Below is a small trained network, with its code and all its weights. Each question gives an input and a class and asks what happens when units are switched off, that is, made to give their printed mean instead of their output.

import numpy as np


def w(rows, s, z=0):
    codes = np.array(rows[::2]) - 128.0
    scale = np.full(codes.shape[1], s)
    scale[-1] = z or s
    return codes * scale


def norm(h):
    return h / np.sqrt((h * h).mean(-1, keepdims=True) + 1e-5)


def f(y):
    return np.maximum(y, 0)


def log_softmax(a):
    a = a - a.max(-1, keepdims=True)
    return a - np.log(np.exp(a).sum(-1, keepdims=True))


def net(x, mask):
    res = np.array(x, float).reshape(1, 6) / 4 @ E
    u = 0
    for l in range(3):
        y = f(norm(res) @ A[l][:, :-1].T + A[l][:, -1])
        res = res + np.where(mask[u : u + 13], y, B[l][:, -1]) @ B[l][:, :-1]
        u += 13
    return log_softmax(norm(res)[-1] @ U[:, :-1].T + U[:, -1])


A, B = {}, {}
E = w([
[50,93,1,144],'x0',
[122,31,176,232],'x1',
[160,192,191,181],'x2',
[75,181,145,102],'x3',
[14,127,142,173],'x4',
[149,182,66,236],'x5',
],0.004)
A[0] = w([
[60,137,149,143,143],'0.n0',
[135,111,129,86,142],'0.n1',
[101,145,101,95,162],'0.n2',
[130,138,181,101,5],'0.n3',
[176,80,215,102,149],'0.n4',
[126,125,131,173,164],'0.n5',
[167,108,124,108,20],'0.n6',
[79,159,68,182,33],'0.n7',
[165,81,158,156,56],'0.n8',
[106,119,140,68,127],'0.n9',
[54,127,80,139,14],'0.n10',
[98,129,178,167,61],'0.n11',
[91,10,172,145,90],'0.n12',
],0.011,0.0024)
B[0] = w([
[136,192,190,179,201],'0.n0',
[81,82,74,74,185],'0.n1',
[106,154,98,109,202],'0.n2',
[93,134,116,157,168],'0.n3',
[95,165,70,164,254],'0.n4',
[146,113,14,1,189],'0.n5',
[112,170,110,169,150],'0.n6',
[54,169,66,188,218],'0.n7',
[161,109,109,162,182],'0.n8',
[161,167,158,61,207],'0.n9',
[174,133,77,172,208],'0.n10',
[101,158,200,85,177],'0.n11',
[72,57,158,138,243],'0.n12',
],0.0053,0.0044)
A[1] = w([
[125,38,175,133,117],'1.n0',
[177,174,140,79,114],'1.n1',
[121,151,124,77,72],'1.n2',
[218,142,133,92,146],'1.n3',
[145,95,58,137,181],'1.n4',
[231,154,114,148,54],'1.n5',
[114,1,147,149,101],'1.n6',
[108,163,216,130,6],'1.n7',
[138,161,135,39,85],'1.n8',
[173,152,46,145,138],'1.n9',
[243,200,148,190,58],'1.n10',
[32,121,129,105,145],'1.n11',
[117,56,139,169,30],'1.n12',
],0.0085,0.0018)
B[1] = w([
[55,115,2,182,186],'1.n0',
[75,63,100,106,212],'1.n1',
[84,123,116,121,185],'1.n2',
[132,88,96,112,200],'1.n3',
[115,160,217,107,234],'1.n4',
[232,94,98,174,191],'1.n5',
[23,23,153,135,218],'1.n6',
[137,161,190,166,177],'1.n7',
[115,130,133,91,228],'1.n8',
[144,99,171,125,254],'1.n9',
[167,87,118,155,224],'1.n10',
[221,92,165,159,244],'1.n11',
[120,81,165,61,179],'1.n12',
],0.0062,0.0038)
A[2] = w([
[110,42,147,178,63],'2.n0',
[134,78,99,124,139],'2.n1',
[196,151,158,148,125],'2.n2',
[97,142,137,110,161],'2.n3',
[112,119,54,140,206],'2.n4',
[136,145,113,74,46],'2.n5',
[133,121,152,195,157],'2.n6',
[134,136,108,57,15],'2.n7',
[204,141,117,137,1],'2.n8',
[122,142,136,7,88],'2.n9',
[109,214,74,180,106],'2.n10',
[167,166,125,116,119],'2.n11',
[137,143,177,131,78],'2.n12',
],0.011,0.0026)
B[2] = w([
[81,81,103,31,235],'2.n0',
[103,149,222,176,199],'2.n1',
[193,99,157,87,179],'2.n2',
[231,138,133,123,177],'2.n3',
[123,215,159,204,233],'2.n4',
[144,77,72,17,174],'2.n5',
[123,123,96,39,210],'2.n6',
[110,186,1,36,188],'2.n7',
[204,17,127,170,164],'2.n8',
[167,180,95,97,253],'2.n9',
[90,144,62,224,220],'2.n10',
[158,29,117,137,155],'2.n11',
[138,195,233,134,150],'2.n12',
],0.0054,0.005)
U = w([
[135,203,227,150,181],'0',
[75,199,45,236,93],'1',
[34,19,148,130,154],'2',
[155,186,47,15,1],'3',
[249,62,128,143,152],'4',
],0.018,0.0012)

Each question gives the input, the list of numbers given to net, and the class t.
The units are the neurons (one row each of A and B). Each row of codes is followed by its name. A weight is (code - 128) times the scale printed after its matrix; where a second scale follows, it is the last column's (A, B and U).
mask holds one flag per neuron, layer by layer. A switched-off neuron (its flag False) gives its mean, the last column of its row in B, instead of its output. The means were averaged over made-up inputs and are rounded, as every weight is.
A unit's drop is (log p(t) with every unit on - log p(t) with that unit switched off) / (log p(t) with every unit on - log p(t) with every unit switched off).
The circuit of an input: a set's keep is (log p(t) with only the set's units on - log p(t) with every unit switched off) / (log p(t) with every unit on - log p(t) with every unit switched off). Starting from the 12 units with the biggest drops (on a tie, the unit counted first), units are removed one at a time, each time the one whose removal leaves the highest keep (on an exact tie, the one counted first), for as long as the keep stays at least 0.8.
units of the circuit, in order: the units of the circuit, biggest drop first
unit that matters most: the unit with the biggest drop
top k neurons: the k neurons with the biggest drops, biggest first
k most important neurons of layer l: the k neurons of layer l with the biggest drops, biggest first
drop of u: that unit's drop, to one decimal
input [2,3,8,3,7,-4], class 0: units of the circuit, in order -> (0.n0, 0.n11)
input [3,5,-6,-1,-3,7], class 2: units of the circuit, in order -> (2.n0, 1.n4)
input [4,2,-8,-1,-8,2], class 2: most important neuron of layer 0 -> (0.n5)
input [7,-1,7,0,-7,4], class 4: top 4 neurons -> (0.n4, 1.n9, 1.n0, 2.n8)
input [1,4,6,8,3,2], class 0: units of the circuit, in order -> (0.n11, 1.n0)
input [-3,-3,-7,-1,8,-8], class 3: 2 most important neurons of layer 0 -> (0.n9, 0.n2)
input [1,5,-6,2,-5,7], class 2: top 2 neurons -> (0.n4, 1.n4)
input [4,-1,-2,2,6,-4], class 1: units of the circuit, in order -> (0.n10, 2.n4)
input [5,-3,-8,-7,3,2], class 1: 4 most important neurons of layer 0 -> (0.n7, 0.n10, 0.n12, 0.n2)
input [-5,1,2,5,-3,-7], class 3: top 3 neurons -> (0.n9, 0.n12, 0.n0)
input [-1,-5,1,1,8,-3], class 0: top 3 neurons -> (0.n0, 0.n5, 1.n7)
input [-1,-2,3,-2,-6,-3], class 4: top 4 neurons -> (1.n5, 0.n5, 0.n12, 1.n10)
input [-8,0,-6,6,3,-7], class 3: top 2 neurons -> (0.n9, 0.n1)
input [5,-3,-3,1,4,-3], class 1: 2 most important neurons of layer 0 -> (0.n10, 0.n7)
input [-7,-2,5,0,-3,-7], class 3: unit that matters most -> 1.n1
input [6,-5,-2,4,4,-3], class 1: top 4 neurons -> (0.n7, 0.n10, 2.n10, 0.n5)
input [-7,3,-6,7,8,-3], class 0: 3 most important neurons of layer 0 -> (0.n0, 0.n11, 0.n9)
input [-6,2,3,7,1,8], class 4: 2 most important neurons of layer 0 -> (0.n12, 0.n5)
input [4,4,-4,-5,-8,5], class 2: 4 most important neurons of layer 2 -> (2.n0, 2.n9, 2.n3, 2.n1)
input [-4,-5,-4,-2,-8,4], class 4: unit that matters most -> 1.n5
input [2,-8,2,-4,-3,6], class 4: drop of 1.n9 -> 0.3
